array([[-11, -28,  25,   9,  23],
       [-34,  13,  34,   3,  20],
       [ 30, -48,   2,  13, -10],
       [ 50,  13, -40,   8,   3],
       [ -6,   8,  18, -14,  22],
       [-24, -32,  26,  41, -39],
       [ 25,  10,  20,   2,  33],
       [ 26,  22,   1, -24,  27],
       [ 25,  32, -18,  19,  29]])
Which number is the top entry of the column that holds the smallest entry?
Answer: -28
Which number is the bottom-left entry?
Answer: 25
The entry just right of -32 -> 26
Which number is the entry in the top-right corner?
Answer: 23
Which number is the entry directly above -34?
Answer: -11
Which number is the entry directly below the smallest entry?
Answer: 13
Which number is the entry directly above the centre entry?
Answer: -40
The largest entry in the last row is 32
Which number is the 3rd entry, reading row by row?
Answer: 25
Which number is the first entry in the row that holds the smallest entry?
Answer: 30
The entry just left of 34: 13
Which number is the last entry in the row that holds the largest entry?
Answer: 3
Which number is the third entry on the main diagonal?
Answer: 2
The entry directly below the largest entry: -6
The entry directly below -14: 41
The bottom-right entry is 29
Which number is the largest entry in the last column?
Answer: 33
The second-last entry, reading row by row: 19
The largest entry in the first column is 50
Which number is the entry just right of -14?
Answer: 22
Which number is the fourth entry, reading row by row?
Answer: 9
The entry just right of -6 -> 8

[[223 247 221 245 284 946 298 259 286 721 345 940 968 930]
 [232 276 237 251 274 956 291 263 275 696 329 951 960 942]
 [227 258 224 253 290 940 304 258 292 721 343 934 964 924]
 [236 264 229 258 299 932 307 267 300 719 347 927 959 917]
 [226 247 221 249 289 941 301 259 291 727 346 935 966 926]
 [953 911 949 934 911 244 893 920 909 507 856 249 238 257]
 [258 260 254 288 319 903 335 280 326 761 366 895 931 889]
 [941 894 936 928 909 245 894 910 910 519 856 249 248 258]
 [219 245 216 243 281 949 296 254 284 718 340 943 972 934]
 [234 278 240 252 272 957 291 266 273 690 330 952 958 944]
 [939 899 940 925 897 257 888 910 899 499 850 259 247 270]]
The largest entry in the first row: 968
The entry just right of 326: 761
The entry directly above 719 -> 721
Give the last entry, reading row by row.
Answer: 270
The 1st entry, reading row by row -> 223
The entry directly below the largest entry: 958
Give the entry just left of 301.
Answer: 941
The entry just left of 719: 300
Give the third entry from the end, reading row by row.
Answer: 259
The top entry of the column that holds the smallest entry -> 221
The 3rd entry on the diagonal from the top-right corner: 934
The bottom entry of the column that holds the smallest entry -> 940
The 2nd entry, reading row by row: 247
The smallest entry in the last row: 247
The entry in the bottom-left corner: 939
Give the entry just left of 251.
Answer: 237
The entry directly above the largest entry -> 248
The smallest entry in the last column is 257
The 2nd entry on the diagonal from the top-right corner is 960
The entry directly above the smallest entry is 936
Give the largest entry in the last column.
Answer: 944
The entry just left of 272 is 252
Give the first entry of the largest entry's row.
Answer: 219
The entry just left of the smallest entry is 245
Give the last entry in the row that holds the smallest entry.
Answer: 934
Give the entry just left of 238.
Answer: 249
Give the entry just right of 248.
Answer: 258
The entry in the top-right corner -> 930
The entry just right of 943 -> 972

Questions about the row below.
1) The entry just right of -3.68?
2) The entry just right of -0.10?
3) The entry just right of +1.01?
[+4.85 -3.68 +0.77 +2.82 +2.60 -0.10 -2.17 +1.01 +1.91 -3.14 -2.93 -0.13
 +0.51 -0.56]
1) +0.77
2) -2.17
3) +1.91

grid =
[-0.06  0.04  0.16  0.11 -0.07  0.04  0.09  0.19 -0.14 -0.10 -0.10  0.11
  0.08  0.00]
The second entry from the left is 0.04
Read off the fourth entry.
A: 0.11
The third entry from the right is 0.11
Read off the third entry from the left.
A: 0.16
The 4th-last entry is -0.10
Read off the first entry.
A: -0.06
Read off the first entry from the right.
A: 0.00

[[6435 8489 6279 6680 4354 3606 5586 8644 5816]
 [2307 3682 6360 6475 4234 7795 3304 2375 4799]
 [6321 1342 4552 6818 4375 3408 5789 2593 4861]
 [3105 3249 6210 4605 6053 4033 8082 5138 7318]]
Read off the entry in the bottom-right corner.
Answer: 7318
The last entry in the row that holds the smallest entry is 4861
The top-left entry is 6435
The entry just left of 6475 -> 6360
The entry directly below 3606: 7795
Read off the smallest entry in the last column.
Answer: 4799
The 4th entry from the end, reading row by row -> 4033
The top-right entry: 5816
The entry in the bottom-left corner: 3105
The entry just right of the smallest entry: 4552
Read off the 2nd largest entry.
Answer: 8489
Read off the first entry of the smallest entry's row.
Answer: 6321
Read off the third smallest entry.
Answer: 2375
Read off the fifth-last entry, reading row by row.
Answer: 6053
The third largest entry -> 8082
Read off the entry directly below the smallest entry.
Answer: 3249
The smallest entry: 1342
Read off the entry directly above the smallest entry.
Answer: 3682

x =
array([[86, 45, 73, 73, 86, 76],
       [60, 20, 96, 99, 60, 51],
       [74, 33, 84, 85, 73, 64],
       [75, 34, 84, 83, 75, 66],
       [67, 26, 90, 92, 66, 57],
       [68, 27, 90, 90, 68, 59],
       [71, 30, 88, 87, 71, 61],
       [62, 22, 94, 96, 62, 53],
       [68, 26, 91, 91, 67, 58],
       [85, 44, 74, 73, 85, 75],
       [66, 26, 91, 93, 66, 57],
       [62, 20, 97, 95, 62, 52],
       [66, 27, 88, 93, 66, 57],
       [87, 46, 72, 71, 87, 78],
       [76, 35, 81, 83, 75, 66],
       [61, 20, 98, 96, 61, 51]])
Rows and columns are numbered from 1.
The bottom-left entry: 61
The bottom-right entry is 51
The entry in the top-left corner: 86
Give the top-right entry.
A: 76
Give the entry at row 1, column 2.
A: 45
Give the entry directly below the largest entry.
A: 85
Give the entry at row 2, column 1.
A: 60
Give the entry just right of the largest entry.
A: 60
The entry at row 3, column 1 -> 74
The entry at row 1, column 3: 73
Give the entry just right of 22.
A: 94
Give the entry directly above the largest entry.
A: 73
The entry at row 2, column 3 -> 96
The entry directly above 72 -> 88
The largest entry is 99
Give the entry at row 3, column 2.
A: 33

Read these off the row that follows.
1) What is the entry just left of the smallest entry?
2) What is the entry just right of 5661?
array([5661, 5578, 5819, 5507, 1024, 7789, 8156, 5440])
1) 5507
2) 5578

Read these off the matrix that follows. Indices start at 1.
1) What is the entry just left of +0.12?
2) What is the entry in row 1 and column 2?
3) What is the entry directly below the largest entry?
4) What is the entry at row 2, column 1?
5) What is the entry in row 1 and column 1?
6) What is the entry in the top-right corner?
7) What is the entry directly below -0.39?
8) What is the entry at row 3, column 3?
+0.17	-0.53	+0.48	+0.19	-0.03	+0.36	+0.16	+0.53	+0.28	+0.26	-0.80	-0.38	+0.36	+0.40
+0.00	+0.46	+0.06	-0.46	+0.57	-0.05	+0.62	+0.48	+0.02	+0.23	-0.34	-0.11	+0.43	-0.40
+5.85	-3.06	-0.80	-0.43	-1.75	-3.10	+0.92	-2.15	-1.49	-2.92	-3.97	+1.17	+1.14	+2.98
-0.48	+0.41	-0.11	+0.35	-0.10	+0.16	+0.27	-0.58	+0.25	+0.42	+0.54	-0.18	+0.43	+0.06
-0.12	+0.61	-1.15	-0.08	-1.28	+0.37	-1.41	+0.26	-0.67	+0.27	+0.25	+0.79	-1.12	+0.13
-0.16	-0.39	+0.51	+0.14	+0.22	-0.79	-0.41	-0.71	-0.62	-0.06	+0.43	+0.05	+0.25	-0.52
-0.02	-0.09	+0.14	-0.18	+0.86	-0.69	-0.11	+0.08	-0.57	-0.67	+0.83	+0.04	-0.21	-0.16
+0.32	-0.12	+0.47	+0.52	-0.32	+0.17	+0.06	+0.49	+0.31	-0.06	-0.40	+0.20	-0.21	+0.51
+0.04	-0.14	+0.21	-0.44	+0.03	-0.04	+0.30	+0.12	+0.18	+0.13	-0.02	+0.36	+0.00	+0.85
1) +0.30
2) -0.53
3) -0.48
4) +0.00
5) +0.17
6) +0.40
7) -0.09
8) -0.80
